Below is a small trained network, with its code and all its weights. Each question gives an input and a class and asks what happens when units are switched off, that is, made to give their printed mean instead of their output.

import numpy as np


def w(rows, s, z=0):
    codes = np.array(rows[::2]) - 128.0
    scale = np.full(codes.shape[1], s)
    scale[-1] = z or s
    return codes * scale


def norm(h):
    return h / np.sqrt((h * h).mean(-1, keepdims=True) + 1e-5)


def f(y):
    return y / 2 * (1 + np.tanh(0.7978845608 * (y + 0.044715 * y**3)))


def log_softmax(a):
    a = a - a.max(-1, keepdims=True)
    return a - np.log(np.exp(a).sum(-1, keepdims=True))


def net(x, mask):
    res = np.array(x, float).reshape(1, 8) / 4 @ E
    u = 0
    for l in range(3):
        y = f(norm(res) @ A[l][:, :-1].T + A[l][:, -1])
        res = res + np.where(mask[u : u + 10], y, B[l][:, -1]) @ B[l][:, :-1]
        u += 10
    return log_softmax(norm(res)[-1] @ U[:, :-1].T + U[:, -1])


A, B = {}, {}
E = w([
[137,140,89,129],'x0',
[244,252,238,99],'x1',
[115,115,165,129],'x2',
[121,120,156,127],'x3',
[203,62,97,241],'x4',
[129,128,125,129],'x5',
[254,48,118,9],'x6',
[126,129,125,128],'x7',
],0.0061)
A[0] = w([
[63,74,131,124,200],'0.n0',
[167,98,115,80,130],'0.n1',
[164,10,220,117,255],'0.n2',
[103,202,61,110,206],'0.n3',
[174,255,194,173,65],'0.n4',
[233,185,132,113,139],'0.n5',
[81,126,84,117,215],'0.n6',
[154,84,108,219,156],'0.n7',
[206,210,207,234,92],'0.n8',
[243,168,191,194,194],'0.n9',
],0.0089,0.0021)
B[0] = w([
[74,112,169,86,181],'0.n0',
[195,93,73,100,174],'0.n1',
[166,166,15,154,227],'0.n2',
[64,93,172,180,169],'0.n3',
[54,208,101,124,223],'0.n4',
[170,172,142,179,216],'0.n5',
[72,128,201,51,176],'0.n6',
[134,35,219,191,201],'0.n7',
[132,110,68,253,238],'0.n8',
[123,153,84,125,255],'0.n9',
],0.0072,0.0049)
A[1] = w([
[123,228,134,75,79],'1.n0',
[121,4,100,56,46],'1.n1',
[89,96,97,158,88],'1.n2',
[136,121,70,152,131],'1.n3',
[107,108,15,33,29],'1.n4',
[147,197,36,88,149],'1.n5',
[198,171,116,173,58],'1.n6',
[120,140,178,152,127],'1.n7',
[145,6,123,187,4],'1.n8',
[86,152,47,148,126],'1.n9',
],0.011,0.0038)
B[1] = w([
[170,149,176,145,192],'1.n0',
[127,163,19,116,252],'1.n1',
[197,125,173,109,170],'1.n2',
[89,94,124,120,188],'1.n3',
[77,141,98,64,221],'1.n4',
[126,95,254,84,245],'1.n5',
[132,105,69,80,210],'1.n6',
[87,97,103,167,142],'1.n7',
[137,46,139,112,216],'1.n8',
[124,127,225,100,191],'1.n9',
],0.0087,0.0041)
A[2] = w([
[228,214,185,139,234],'2.n0',
[18,33,172,171,66],'2.n1',
[45,212,121,39,192],'2.n2',
[51,51,134,115,104],'2.n3',
[111,53,183,138,111],'2.n4',
[183,202,175,86,52],'2.n5',
[147,115,203,82,111],'2.n6',
[68,81,41,149,90],'2.n7',
[103,181,145,155,124],'2.n8',
[187,106,4,253,255],'2.n9',
],0.0079,0.0043)
B[2] = w([
[199,150,95,173,212],'2.n0',
[212,75,185,108,178],'2.n1',
[121,195,144,107,213],'2.n2',
[98,92,254,87,164],'2.n3',
[170,56,188,106,139],'2.n4',
[161,46,226,141,144],'2.n5',
[220,127,124,173,133],'2.n6',
[162,182,205,149,162],'2.n7',
[65,96,132,128,143],'2.n8',
[95,88,29,127,254],'2.n9',
],0.0076,0.0067)
U = w([
[29,128,213,82,56],'0',
[123,30,175,167,220],'1',
[87,149,80,10,139],'2',
[128,55,28,95,120],'3',
[100,234,180,185,198],'4',
[98,150,56,250,105],'5',
[230,174,172,113,166],'6',
[227,145,23,173,4],'7',
],0.018,0.002)

Each question gives the input, the list of numbers given to net, and the class t.
The units are the neurons (one row each of A and B). Each row of codes is followed by its name. A weight is (code - 128) times the scale printed after its matrix; where a second scale follows, it is the last column's (A, B and U).
mask holds one flag per neuron, layer by layer. A switched-off neuron (its flag False) gives its mean, the last column of its row in B, instead of its output. The means were averaged over made-up inputs and are rounded, as every weight is.
A unit's drop is (log p(t) with every unit on - log p(t) with that unit switched off) / (log p(t) with every unit on - log p(t) with every unit switched off).
The circuit of an input: a set's keep is (log p(t) with only the set's units on - log p(t) with every unit switched off) / (log p(t) with every unit on - log p(t) with every unit switched off). Starting from the 12 units with the biggest drops (on a tie, the unit counted first), units are removed one at a time, each time the one whose removal leaves the highest keep (on an exact tie, the one counted first), for as long as the keep stays at least 0.8.
circuit, biggest first: the units of the circuit, biggest drop first
unit that matters most: the unit with the biggest drop
top k neurons: the k neurons with the biggest drops, biggest first
k most important neurons of layer l: the k neurons of layer l with the biggest drops, biggest first
drop when u is switched off: that unit's drop, to one decimal
input [-1,6,7,7,2,0,3,0], class 7: unit that matters most => 0.n8
input [6,5,-2,3,-5,5,0,7], class 4: top 2 neurons => (0.n4, 0.n3)
input [-5,-1,6,-6,0,7,6,2], class 2: circuit, biggest first => (1.n4, 0.n7)
input [7,-3,0,-3,-1,5,7,-1], class 2: circuit, biggest first => (1.n4, 0.n8)
input [0,7,3,-6,2,-3,2,-7], class 7: top 3 neurons => (0.n8, 0.n5, 1.n6)
input [-1,-1,-7,-8,-1,-4,4,1], class 2: top 2 neurons => (0.n7, 1.n4)
input [-4,5,4,-1,0,-4,0,-5], class 4: 3 most important neurons of layer 1 => (1.n5, 1.n9, 1.n1)
input [-2,-3,-1,-8,-1,0,8,0], class 2: top 2 neurons => (1.n4, 0.n7)
input [-4,-7,-5,0,-2,8,1,-1], class 2: 2 most important neurons of layer 1 => (1.n1, 1.n5)
input [-3,0,-8,-4,-4,3,0,-1], class 0: 2 most important neurons of layer 0 => (0.n3, 0.n2)
input [4,6,3,4,1,-4,2,1], class 7: top 2 neurons => (0.n8, 0.n5)
input [-6,6,8,-2,3,5,-1,0], class 5: top 2 neurons => (0.n8, 0.n4)
input [-6,-8,-1,-4,0,2,2,3], class 2: 2 most important neurons of layer 1 => (1.n1, 1.n4)
input [4,3,7,-1,3,7,7,5], class 7: unit that matters most => 0.n5
input [-3,8,-6,4,-3,-7,0,-1], class 4: 2 most important neurons of layer 1 => (1.n2, 1.n8)
input [-3,2,8,-7,2,2,6,8], class 7: 4 most important neurons of layer 0 => (0.n5, 0.n4, 0.n6, 0.n0)
input [2,-1,-6,5,-5,-4,-3,4], class 0: drop when 0.n4 is switched off => 0.0
input [4,5,0,-2,6,2,-3,-1], class 5: drop when 0.n4 is switched off => 0.1
input [4,6,-5,7,-6,5,0,-3], class 4: drop when 0.n4 is switched off => 0.7
input [1,7,-3,-4,2,-1,6,1], class 7: top neuron => (0.n5)
input [-4,3,6,6,4,-5,-8,-4], class 5: top 2 neurons => (0.n8, 1.n5)
